Look-ups in named tables: a row name and a column name give one cell, copied from the table.

Rap
           Dep  Kimago   Suk  Gizub  Pulug  Neso
Kas      -43.1    91.4  60.4   54.9   35.4  66.4
Togin    -46.0    91.8  60.1   60.0   35.6  67.3
Mupurur  -48.9    92.5  60.1   65.1   35.5  67.8
Sog      -54.2    93.4  59.1   79.3   36.1  68.9
Sedi     -37.6    90.1  60.4   48.8   36.7  65.8
Kud      -39.7    90.4  60.5   50.2   36.2  66.0
Ferurov  -53.5    93.4  59.3   75.1   35.3  68.4
Mimor    -51.1    93.2  59.5   70.2   35.4  68.3

What is the Pulug of Mimor in Rap?
35.4
What is the Kimago of Togin in Rap?
91.8
What is the Dep of Mimor in Rap?
-51.1
What is the Kimago of Mimor in Rap?
93.2
What is the Pulug of Sedi in Rap?
36.7
What is the Neso of Kas in Rap?
66.4
What is the Suk of Kas in Rap?
60.4
What is the Neso of Sedi in Rap?
65.8
What is the Gizub of Togin in Rap?
60.0
What is the Dep of Sedi in Rap?
-37.6
What is the Kimago of Kud in Rap?
90.4

Table Garikel
	Muk	Fut	Kofuzi	Posug	Bam	Kon	Ludubu	Muz	Papak
Kimak	121	160	131	176	135	145	108	137	110
Gik	125	116	130	219	87	110	204	122	173
Bevobu	127	161	131	180	138	152	106	138	100
Nel	125	154	129	115	146	107	115	126	147
Fop	109	137	179	158	196	141	186	166	149
Gumulod	111	124	175	119	177	160	59	137	167
Vita	129	113	175	141	151	167	128	139	162
Supagep	189	119	132	130	147	97	156	100	99
Reb	130	172	141	119	109	153	164	177	159
Kif	114	102	189	149	141	133	76	153	173
Mokinib	123	108	177	140	142	124	103	164	170
Nim	141	165	101	149	125	131	115	160	167
Zeraf	105	147	88	137	131	171	130	97	139
Luz	141	91	106	152	94	178	137	183	103

Gumulod, Bam => 177
Gik, Fut => 116
Vita, Bam => 151
Supagep, Kofuzi => 132
Bevobu, Kofuzi => 131
Gumulod, Kofuzi => 175
Reb, Kon => 153
Zeraf, Fut => 147
Nel, Ludubu => 115
Gumulod, Muz => 137
Supagep, Muk => 189
Kimak, Papak => 110
Bevobu, Ludubu => 106
Fop, Muk => 109
Nim, Ludubu => 115
Bevobu, Muz => 138
Luz, Fut => 91
Gik, Kofuzi => 130

Zutusu =
|  | Vamufo | Lar | Romopeb | Natobi | Renated | Ziv | Tas | Gabu | Kele |
|---|---|---|---|---|---|---|---|---|---|
| Nar | 18919 | -5519 | -126 | 45536 | 40091 | 3242 | 37358 | 39704 | 44542 |
| Lun | 34437 | -57022 | -53502 | 20842 | 44619 | -11932 | 9372 | 31837 | 41832 |
| Gula | 4390 | -23801 | -5908 | 35663 | 34146 | -1474 | 9806 | 36868 | 24965 |
| Tomed | 23040 | -21273 | -4184 | 21657 | 61429 | 16860 | 24440 | 72758 | 27747 |
| Nub | 35636 | -9171 | 403 | 35983 | 36550 | 11424 | 25799 | 25477 | 59596 |
| Vulat | 6142 | -18427 | 28557 | 25292 | 64611 | 15332 | 20844 | 75909 | 35091 |
| Kol | 28014 | -40466 | -38364 | 15082 | 50188 | 4836 | 8171 | 50278 | 26535 |
| Nedepus | 24722 | -4737 | -8520 | 22638 | 49228 | 21851 | 21740 | 57784 | 28332 |
| Gosu | 10730 | -37630 | -17445 | 32331 | 39583 | -7084 | 10445 | 38979 | 29774 |
| Gab | 15572 | -9919 | -307 | 31427 | 52282 | 12839 | 28735 | 62097 | 26937 |
| Namek | 22934 | 3525 | 6434 | 26758 | 41149 | 25170 | 17206 | 45264 | 35633 |

Vamufo of Namek: 22934
Vamufo of Nedepus: 24722
Gabu of Tomed: 72758
Tas of Namek: 17206
Gabu of Lun: 31837
Gabu of Gab: 62097
Tas of Tomed: 24440
Kele of Tomed: 27747
Tas of Lun: 9372
Renated of Nar: 40091
Natobi of Nub: 35983
Kele of Nar: 44542
Kele of Lun: 41832
Vamufo of Lun: 34437
Lar of Nub: -9171

